Here is a tiny trained network, its code and every weight. The questions are about switching its units off for an input and a target symbol, where a switched-off unit gives its printed mean instead of its output.

import numpy as np


def w(rows, s, z=0):
    codes = np.array(rows[::2]) - 128.0
    scale = np.full(codes.shape[1], s)
    scale[-1] = z or s
    return codes * scale


def norm(h):
    return h / np.sqrt((h * h).mean(-1, keepdims=True) + 1e-5)


def f(y):
    return y / 2 * (1 + np.tanh(0.7978845608 * (y + 0.044715 * y**3)))


def softmax(a):
    e = np.exp(a - a.max(-1, keepdims=True))
    return e / e.sum(-1, keepdims=True)


def log_softmax(a):
    a = a - a.max(-1, keepdims=True)
    return a - np.log(np.exp(a).sum(-1, keepdims=True))


def net(x, mask):
    ids = ['αβγδεθλμξπσφψω'.index(c) for c in x.split()]
    T = len(ids)
    res = E[ids] + P[:T]
    u = 0
    for l in range(3):
        q, k, v = (norm(res) @ M[l].T for M in (Q, K, V))
        z = softmax(np.where(np.tri(T) > 0, q @ k.T / 4**0.5, -1e9)) @ v
        res = res + np.where(mask[u], z, O[l][:, -1]) @ O[l][:, :-1]
        u += 1
        y = f(norm(res) @ A[l][:, :-1].T + A[l][:, -1])
        res = res + np.where(mask[u : u + 8], y, B[l][:, -1]) @ B[l][:, :-1]
        u += 8
    return log_softmax(norm(res)[-1] @ U[:, :-1].T + U[:, -1])


Q, K, V, O, A, B = {}, {}, {}, {}, {}, {}
E = w([
[104,94,74,130,47,64],'α',
[85,138,103,191,95,137],'β',
[117,110,178,182,101,123],'γ',
[110,118,109,82,144,78],'δ',
[140,107,129,252,130,99],'ε',
[192,157,134,87,124,133],'θ',
[78,85,112,88,116,131],'λ',
[145,196,91,181,92,121],'μ',
[169,91,158,74,124,125],'ξ',
[154,109,69,138,130,168],'π',
[98,128,174,140,132,126],'σ',
[181,110,155,168,126,100],'φ',
[84,156,103,100,101,153],'ψ',
[137,64,181,132,110,104],'ω',
],0.036)
P = w([
[126,125,91,198,237,66],'0',
[127,116,92,184,183,65],'1',
[123,123,93,162,137,69],'2',
[121,141,109,144,100,81],'3',
[122,157,131,131,69,101],'4',
[134,176,163,123,32,118],'5',
[137,189,182,118,11,126],'6',
],0.013)
Q[0] = w([
[73,213,128,199,119,224],'L0H1',
[150,249,111,14,169,147],'L0H1',
[244,154,98,179,129,95],'L0H1',
[106,141,2,153,88,120],'L0H1',
],0.017)
K[0] = w([
[100,165,114,167,68,193],'L0H1',
[154,200,101,40,115,118],'L0H1',
[253,161,130,178,159,141],'L0H1',
[101,147,23,165,192,146],'L0H1',
],0.021)
V[0] = w([
[114,150,199,121,2,127],'L0H1',
[123,162,176,108,179,162],'L0H1',
[94,138,173,162,169,90],'L0H1',
[118,160,164,106,177,137],'L0H1',
],0.0093)
O[0] = w([
[115,88,53,180,254,105,184],'L0H1',
[79,82,38,95,89,44,3],'L0H1',
[105,187,131,214,112,207,178],'L0H1',
[148,99,99,96,108,113,45],'L0H1',
],0.0072,0.0036)
A[0] = w([
[188,115,98,155,79,130,178],'L0N1',
[132,119,80,106,249,71,160],'L0N2',
[114,187,137,96,80,124,219],'L0N3',
[146,129,25,145,164,121,191],'L0N4',
[63,110,64,129,128,146,25],'L0N5',
[161,124,115,81,64,213,2],'L0N6',
[88,56,109,121,198,166,50],'L0N7',
[228,99,126,133,224,193,10],'L0N8',
],0.013,0.003)
B[0] = w([
[89,124,126,187,89,137,254],'L0N1',
[164,139,254,175,81,235,190],'L0N2',
[210,131,109,86,104,165,241],'L0N3',
[134,194,72,205,154,118,195],'L0N4',
[106,191,173,94,100,73,173],'L0N5',
[87,64,134,30,225,184,161],'L0N6',
[83,29,175,126,100,63,143],'L0N7',
[140,98,94,214,14,44,179],'L0N8',
],0.009,0.0046)
Q[1] = w([
[147,99,75,5,244,149],'L1H1',
[95,60,89,59,71,210],'L1H1',
[147,142,184,133,50,162],'L1H1',
[195,77,21,103,197,130],'L1H1',
],0.012)
K[1] = w([
[124,226,179,150,127,29],'L1H1',
[148,115,187,164,2,71],'L1H1',
[139,110,86,65,46,208],'L1H1',
[124,195,192,161,125,10],'L1H1',
],0.0094)
V[1] = w([
[109,56,94,141,117,161],'L1H1',
[144,6,10,158,99,133],'L1H1',
[70,118,2,203,22,86],'L1H1',
[71,236,250,98,175,5],'L1H1',
],0.0045)
O[1] = w([
[121,111,156,136,89,105,101],'L1H1',
[115,54,114,99,78,78,123],'L1H1',
[70,159,1,110,131,47,254],'L1H1',
[142,150,214,111,157,90,109],'L1H1',
],0.0072,0.0021)
A[1] = w([
[46,190,218,92,120,148,179],'L1N1',
[37,163,148,105,100,68,246],'L1N2',
[174,123,62,177,192,115,62],'L1N3',
[135,142,196,182,172,75,58],'L1N4',
[85,172,122,137,230,113,82],'L1N5',
[155,133,30,118,85,170,254],'L1N6',
[144,74,76,31,163,128,42],'L1N7',
[158,120,177,5,156,164,95],'L1N8',
],0.013,0.0047)
B[1] = w([
[149,162,137,45,141,194,199],'L1N1',
[148,77,86,34,122,166,226],'L1N2',
[151,123,150,161,226,147,163],'L1N3',
[73,94,75,180,149,115,196],'L1N4',
[77,189,111,117,161,106,153],'L1N5',
[155,94,114,78,99,125,254],'L1N6',
[146,135,80,156,11,104,137],'L1N7',
[92,201,186,120,6,151,189],'L1N8',
],0.012,0.0076)
Q[2] = w([
[167,53,136,60,44,138],'L2H1',
[169,81,17,101,81,54],'L2H1',
[207,223,205,109,252,102],'L2H1',
[30,206,36,136,72,198],'L2H1',
],0.012)
K[2] = w([
[186,69,108,124,119,250],'L2H1',
[204,72,20,97,116,115],'L2H1',
[146,209,191,78,93,68],'L2H1',
[77,160,42,118,154,157],'L2H1',
],0.014)
V[2] = w([
[103,120,97,106,210,49],'L2H1',
[48,109,158,41,105,70],'L2H1',
[137,179,193,108,144,51],'L2H1',
[118,48,136,135,100,254],'L2H1',
],0.0086)
O[2] = w([
[135,98,176,103,54,149,63],'L2H1',
[119,96,147,142,218,112,59],'L2H1',
[254,102,213,86,189,92,4],'L2H1',
[51,113,66,64,133,63,196],'L2H1',
],0.0088,0.0035)
A[2] = w([
[252,127,215,166,151,115,17],'L2N1',
[7,11,168,177,191,164,47],'L2N2',
[129,200,152,69,70,104,83],'L2N3',
[53,189,198,178,157,91,1],'L2N4',
[109,140,163,97,51,19,24],'L2N5',
[195,138,191,70,27,73,134],'L2N6',
[69,171,111,249,41,188,128],'L2N7',
[73,161,91,69,175,226,212],'L2N8',
],0.011,0.0063)
B[2] = w([
[77,102,92,77,74,122,149],'L2N1',
[206,202,106,122,217,146,168],'L2N2',
[218,91,123,116,130,104,172],'L2N3',
[93,112,46,21,120,155,130],'L2N4',
[46,101,84,195,159,79,140],'L2N5',
[63,95,127,134,138,227,213],'L2N6',
[123,111,157,6,71,152,245],'L2N7',
[149,111,189,209,114,20,209],'L2N8',
],0.012,0.011)
U = w([
[116,94,9,113,114,82,129],'α',
[16,240,137,95,60,81,44],'β',
[77,194,97,76,169,180,148],'γ',
[160,154,244,120,122,157,170],'δ',
[107,167,123,219,116,189,155],'ε',
[213,56,108,109,131,234,74],'θ',
[117,59,195,31,154,101,84],'λ',
[182,229,82,145,96,123,128],'μ',
[60,65,176,153,149,187,132],'ξ',
[137,128,126,115,129,117,104],'π',
[81,171,170,138,145,74,243],'σ',
[201,79,179,177,63,65,120],'φ',
[206,152,128,47,121,43,102],'ψ',
[206,75,127,140,173,127,254],'ω',
],0.013,0.0063)

Each question gives the input, a string of symbols that net reads in full, and the target symbol t.
The units are the heads (4 rows each of Q, K, V and O) and the neurons (one row each of A and B). Each row of codes is followed by its name. A weight is (code - 128) times the scale printed after its matrix; where a second scale follows, it is the last column's (O, A, B and U).
mask holds one flag per unit, layer by layer, with each layer's heads first. A switched-off unit (its flag False) gives its mean, the last column of its rows in O or B, instead of its output. The means were averaged over made-up inputs and are rounded, as every weight is.
A unit's drop is (log p(t) with every unit on - log p(t) with that unit switched off) / (log p(t) with every unit on - log p(t) with every unit switched off).
The circuit of an input: a set's keep is (log p(t) with only the set's units on - log p(t) with every unit switched off) / (log p(t) with every unit on - log p(t) with every unit switched off). Starting from the 12 units with the biggest drops (on a tie, the unit counted first), units are removed one at a time, each time the one whose removal leaves the highest keep (on an exact tie, the one counted first), for as long as the keep stays at least 0.8.
units of the circuit, in order: the units of the circuit, biggest drop first
most important unit: the unit with the biggest drop
k most important neurons: the k neurons with the biggest drops, biggest first
k most important neurons of layer l: the k neurons of layer l with the biggest drops, biggest first
input δ ψ δ λ, target λ: 3 most important neurons => L0N7, L1N2, L2N8
input δ β π β δ π, target β: 3 most important neurons => L0N6, L1N8, L0N1
input π θ δ β λ, target α: most important unit => L0N6
input σ ω α σ μ π δ, target α: units of the circuit, in order => L1H1, L2N7
input ω μ θ φ δ λ α, target α: units of the circuit, in order => L1N2, L2N7, L2H1
input φ π μ λ, target α: units of the circuit, in order => L2N7, L1N8
input π θ ψ δ σ, target α: 2 most important neurons of layer 0 => L0N6, L0N8
input ξ ε π ξ, target β: units of the circuit, in order => L1N8, L2H1
input μ π δ σ λ θ φ, target α: units of the circuit, in order => L0H1, L0N6, L0N8, L2H1
input γ δ λ π β, target α: units of the circuit, in order => L1H1, L1N8
input π δ θ, target α: 3 most important neurons of layer 0 => L0N6, L0N8, L0N2
input μ ψ γ, target γ: 2 most important neurons => L2N2, L2N7
input α δ β, target β: 2 most important neurons of layer 1 => L1N5, L1N2
input π θ ξ, target α: 3 most important neurons of layer 0 => L0N8, L0N6, L0N3
input β μ ψ π δ, target α: units of the circuit, in order => L2N7
input ε δ ε φ γ ξ, target ξ: 2 most important neurons => L2N6, L0N8
input α δ π λ φ, target α: 2 most important neurons of layer 0 => L0N8, L0N6
input β σ ψ, target ψ: 2 most important neurons => L2N8, L0N5
input α ε ψ, target ψ: 2 most important neurons => L0N5, L2N8
input ω σ σ δ π, target α: most important neuron => L0N8
input σ φ ε, target ε: 2 most important neurons of layer 0 => L0N8, L0N3
input γ γ λ δ β λ, target δ: 3 most important neurons of layer 1 => L1N8, L1N1, L1N5
input ψ π γ, target α: 2 most important neurons of layer 0 => L0N6, L0N8
